Below is a small trained network, with its code and all its weights. Each question gives an input and a class and asks what happens when units are switched off, that is, made to give their printed mean instead of their output.

import numpy as np


def w(rows, s, z=0):
    codes = np.array(rows[::2]) - 128.0
    scale = np.full(codes.shape[1], s)
    scale[-1] = z or s
    return codes * scale


def f(y):
    return np.maximum(y, 0)


def log_softmax(a):
    a = a - a.max(-1, keepdims=True)
    return a - np.log(np.exp(a).sum(-1, keepdims=True))


def net(x, mask):
    res = np.array(x, float).reshape(1, 7) / 4 @ E
    y = f(res @ A[0][:, :-1].T + A[0][:, -1])
    res = res + np.where(mask, y, B[0][:, -1]) @ B[0][:, :-1]
    return log_softmax(res[-1] @ U[:, :-1].T + U[:, -1])


A, B = {}, {}
E = w([
[132,84,166,129,90,94,146,99,112,131,165],'x0',
[131,190,144,97,126,154,146,157,124,116,172],'x1',
[89,151,129,163,9,137,87,125,89,142,118],'x2',
[46,107,76,126,143,188,207,100,84,131,124],'x3',
[139,136,161,113,127,94,154,150,144,119,150],'x4',
[156,113,160,142,146,110,142,176,116,134,58],'x5',
[148,90,190,109,144,91,135,42,101,125,190],'x6',
],0.014)
A[0] = w([
[162,139,192,125,60,105,194,251,124,132,179,2],'N0',
[126,111,138,135,53,121,64,73,101,125,109,22],'N1',
[110,61,14,130,91,111,84,139,207,128,214,71],'N2',
[139,64,147,137,126,181,116,123,90,116,83,116],'N3',
[161,86,116,136,131,161,90,137,123,138,101,50],'N4',
[48,83,15,138,136,206,192,148,123,125,2,90],'N5',
[133,203,141,121,211,197,162,141,110,129,140,105],'N6',
[137,180,100,121,206,177,133,127,146,131,197,52],'N7',
[210,108,125,139,181,64,40,239,171,129,21,65],'N8',
[131,85,142,125,144,63,185,121,148,134,164,77],'N9',
[167,13,192,132,199,52,184,13,123,144,155,75],'N10',
[194,50,138,140,129,176,114,128,106,133,103,73],'N11',
[119,122,157,141,28,90,102,114,123,133,139,139],'N12',
[116,99,91,133,116,152,33,5,111,125,105,99],'N13',
],0.014,0.0049)
B[0] = w([
[122,127,114,110,53,126,129,208,112,93,118,172],'N0',
[94,196,186,125,147,158,137,105,125,163,155,185],'N1',
[139,133,33,141,56,122,140,73,170,102,137,172],'N2',
[184,131,105,86,143,106,114,112,66,164,114,158],'N3',
[126,159,91,94,127,132,146,98,110,130,82,147],'N4',
[96,38,104,206,145,136,124,204,83,173,160,243],'N5',
[152,170,120,71,192,117,113,156,109,148,159,174],'N6',
[141,186,119,79,161,124,145,138,159,108,144,171],'N7',
[124,128,130,158,140,135,129,116,217,145,7,233],'N8',
[92,100,171,171,163,155,78,137,180,74,154,171],'N9',
[125,55,142,114,115,124,136,87,90,33,129,255],'N10',
[167,156,77,63,99,135,151,112,71,138,86,153],'N11',
[144,173,155,125,76,113,124,143,109,161,155,197],'N12',
[124,156,167,163,168,122,125,52,158,181,154,197],'N13',
],0.02,0.027)
U = w([
[123,172,173,173,82,164,116,73,124,185,174,74],'0',
[146,39,148,103,151,152,134,93,122,17,157,167],'1',
[172,120,111,152,145,168,107,170,236,133,8,201],'2',
[208,87,125,119,122,136,137,85,115,129,42,44],'3',
[142,171,164,116,14,145,112,205,139,112,139,198],'4',
[106,54,56,190,180,201,151,213,85,190,148,39],'5',
[170,169,52,55,221,178,156,188,183,103,185,174],'6',
[108,95,2,182,136,189,154,141,164,158,199,4],'7',
],0.0069,0.0027)

Each question gives the input, the list of numbers given to net, and the class t.
The units are the neurons (one row each of A and B). Each row of codes is followed by its name. A weight is (code - 128) times the scale printed after its matrix; where a second scale follows, it is the last column's (A, B and U).
mask holds one flag per neuron, in row order. A switched-off neuron (its flag False) gives its mean, the last column of its row in B, instead of its output. The means were averaged over made-up inputs and are rounded, as every weight is.
A unit's drop is (log p(t) with every unit on - log p(t) with that unit switched off) / (log p(t) with every unit on - log p(t) with every unit switched off).
The circuit of an input: a set's keep is (log p(t) with only the set's units on - log p(t) with every unit switched off) / (log p(t) with every unit on - log p(t) with every unit switched off). Starting from the 12 units with the biggest drops (on a tie, the unit counted first), units are removed one at a time, each time the one whose removal leaves the highest keep (on an exact tie, the one counted first), for as long as the keep stays at least 0.8.
circuit, biggest first: the units of the circuit, biggest drop first
top k neurons: the k neurons with the biggest drops, biggest first
drop of u: that unit's drop, to one decimal
input [1,-2,-1,7,3,-2,2], class 1: circuit, biggest first	(N10)
input [-5,5,7,3,2,6,3], class 4: circuit, biggest first	(N5, N0)
input [1,8,7,7,1,2,6], class 4: top 3 neurons	(N13, N5, N0)
input [3,6,1,-5,3,4,6], class 4: top 4 neurons	(N0, N12, N13, N5)
input [5,1,1,-3,-8,-5,6], class 0: top 2 neurons	(N13, N1)
input [8,7,-8,6,1,-6,-7], class 6: top 2 neurons	(N7, N6)
input [-1,8,-1,4,8,6,-2], class 6: top 2 neurons	(N6, N12)
input [4,-7,6,-5,-1,2,-3], class 0: top 2 neurons	(N1, N12)
input [2,7,0,-1,-3,-1,-3], class 6: top 4 neurons	(N5, N8, N10, N12)
input [-1,-1,6,-7,6,0,0], class 4: top 2 neurons	(N12, N0)
input [-6,-3,-8,6,6,-1,2], class 1: top 2 neurons	(N10, N9)
input [-6,-1,-8,-2,3,-3,-1], class 6: top 2 neurons	(N6, N7)
input [-6,-4,2,2,-6,8,7], class 3: top 2 neurons	(N11, N3)
input [0,8,8,-1,-4,-2,-2], class 4: circuit, biggest first	(N0)
input [-4,3,-8,0,2,1,0], class 6: drop of N6	0.5
input [-8,3,2,2,3,5,6], class 6: drop of N10	0.5
input [6,-8,7,3,3,-7,-5], class 0: drop of N1	0.1
input [-3,-5,7,-7,2,-8,-7], class 0: top 2 neurons	(N1, N12)
